Here is a tiny trained network, its code and every weight. The questions are about switching its units off for an input and a class, where a switched-off unit gives its printed mean instead of its output.

import numpy as np


def w(rows, s, z=0):
    codes = np.array(rows[::2]) - 128.0
    scale = np.full(codes.shape[1], s)
    scale[-1] = z or s
    return codes * scale


def f(y):
    return np.maximum(y, 0)


def log_softmax(a):
    a = a - a.max(-1, keepdims=True)
    return a - np.log(np.exp(a).sum(-1, keepdims=True))


def net(x, mask):
    res = np.array(x, float).reshape(1, 6) / 4 @ E
    y = f(res @ A[0][:, :-1].T + A[0][:, -1])
    res = res + np.where(mask, y, B[0][:, -1]) @ B[0][:, :-1]
    return log_softmax(res[-1] @ U[:, :-1].T + U[:, -1])


A, B = {}, {}
E = w([
[154,45,19,121,76,209,179,58,190],'x0',
[82,145,168,122,203,188,144,6,17],'x1',
[88,155,111,165,134,158,205,147,134],'x2',
[160,96,132,156,102,120,88,147,104],'x3',
[254,162,181,53,120,211,209,152,161],'x4',
[158,215,98,192,133,212,120,157,134],'x5',
],0.0077)
A[0] = w([
[217,137,122,84,44,122,171,93,177,7],'n0',
[194,74,112,140,207,172,153,62,88,215],'n1',
[190,89,174,98,168,198,195,90,54,3],'n2',
[133,126,73,80,77,142,130,134,253,6],'n3',
[100,95,216,115,190,110,99,99,112,142],'n4',
[171,145,116,65,66,123,168,129,162,79],'n5',
[173,191,227,108,141,79,145,211,144,69],'n6',
[186,137,201,65,139,168,175,118,95,96],'n7',
[193,74,126,65,64,176,178,164,159,93],'n8',
],0.0071,0.0018)
B[0] = w([
[121,161,191,116,244,127,145,128,122,217],'n0',
[148,215,64,80,48,82,111,151,149,235],'n1',
[162,136,47,75,42,105,160,128,150,220],'n2',
[176,120,158,100,168,158,109,77,178,247],'n3',
[142,164,174,172,133,146,130,171,68,255],'n4',
[148,155,157,136,190,187,148,116,135,199],'n5',
[61,28,2,58,62,151,67,96,155,248],'n6',
[111,93,124,75,108,94,139,183,147,215],'n7',
[173,50,233,185,200,181,89,105,48,242],'n8',
],0.0081,0.0053)
U = w([
[62,205,94,68,75,74,146,75,181,253],'0',
[160,88,113,71,113,148,169,59,254,181],'1',
[111,205,227,122,243,150,167,38,113,47],'2',
],0.0063,0.0016)

Each question gives the input, the list of numbers given to net, and the class t.
The units are the neurons (one row each of A and B). Each row of codes is followed by its name. A weight is (code - 128) times the scale printed after its matrix; where a second scale follows, it is the last column's (A, B and U).
mask holds one flag per neuron, in row order. A switched-off neuron (its flag False) gives its mean, the last column of its row in B, instead of its output. The means were averaged over made-up inputs and are rounded, as every weight is.
A unit's drop is (log p(t) with every unit on - log p(t) with that unit switched off) / (log p(t) with every unit on - log p(t) with every unit switched off).
The circuit of an input: a set's keep is (log p(t) with only the set's units on - log p(t) with every unit switched off) / (log p(t) with every unit on - log p(t) with every unit switched off). Starting from all 9 units, units are removed one at a time, each time the one whose removal leaves the highest keep (on an exact tie, the one counted first), for as long as the keep stays at least 0.8.
units of the circuit, in order: the units of the circuit, biggest drop first
unit that matters most: the unit with the biggest drop
top k neurons: the k neurons with the biggest drops, biggest first
drop when u is switched off: that unit's drop, to one decimal
input [-8,0,-6,-5,-5,8], class 0: units of the circuit, in order -> (n6)
input [3,5,7,2,-5,6], class 0: top 2 neurons -> (n8, n1)
input [1,-6,6,-5,3,-8], class 2: units of the circuit, in order -> (n8, n0)
input [2,4,3,-6,-3,8], class 0: units of the circuit, in order -> (n8, n1)
input [-6,-3,6,-2,5,3], class 1: top 2 neurons -> (n6, n1)
input [7,-8,3,-8,2,-5], class 2: units of the circuit, in order -> (n8, n0)
input [2,7,-4,-8,-4,6], class 0: units of the circuit, in order -> (n1, n8)
input [-3,1,5,-1,4,-4], class 0: top 2 neurons -> (n3, n8)
input [5,5,0,2,-2,1], class 0: units of the circuit, in order -> (n1, n8)
input [2,-5,-7,-8,1,-2], class 2: top 2 neurons -> (n0, n8)
input [8,5,-3,-6,-4,-4], class 0: top 2 neurons -> (n1, n8)
input [-8,-4,8,0,5,5], class 1: drop when n4 is switched off -> 0.1
input [8,-8,-5,3,1,5], class 2: drop when n0 is switched off -> 0.2
input [7,4,3,-4,-2,-5], class 0: unit that matters most -> n1
input [5,-6,-2,-6,2,-8], class 2: drop when n8 is switched off -> 0.2
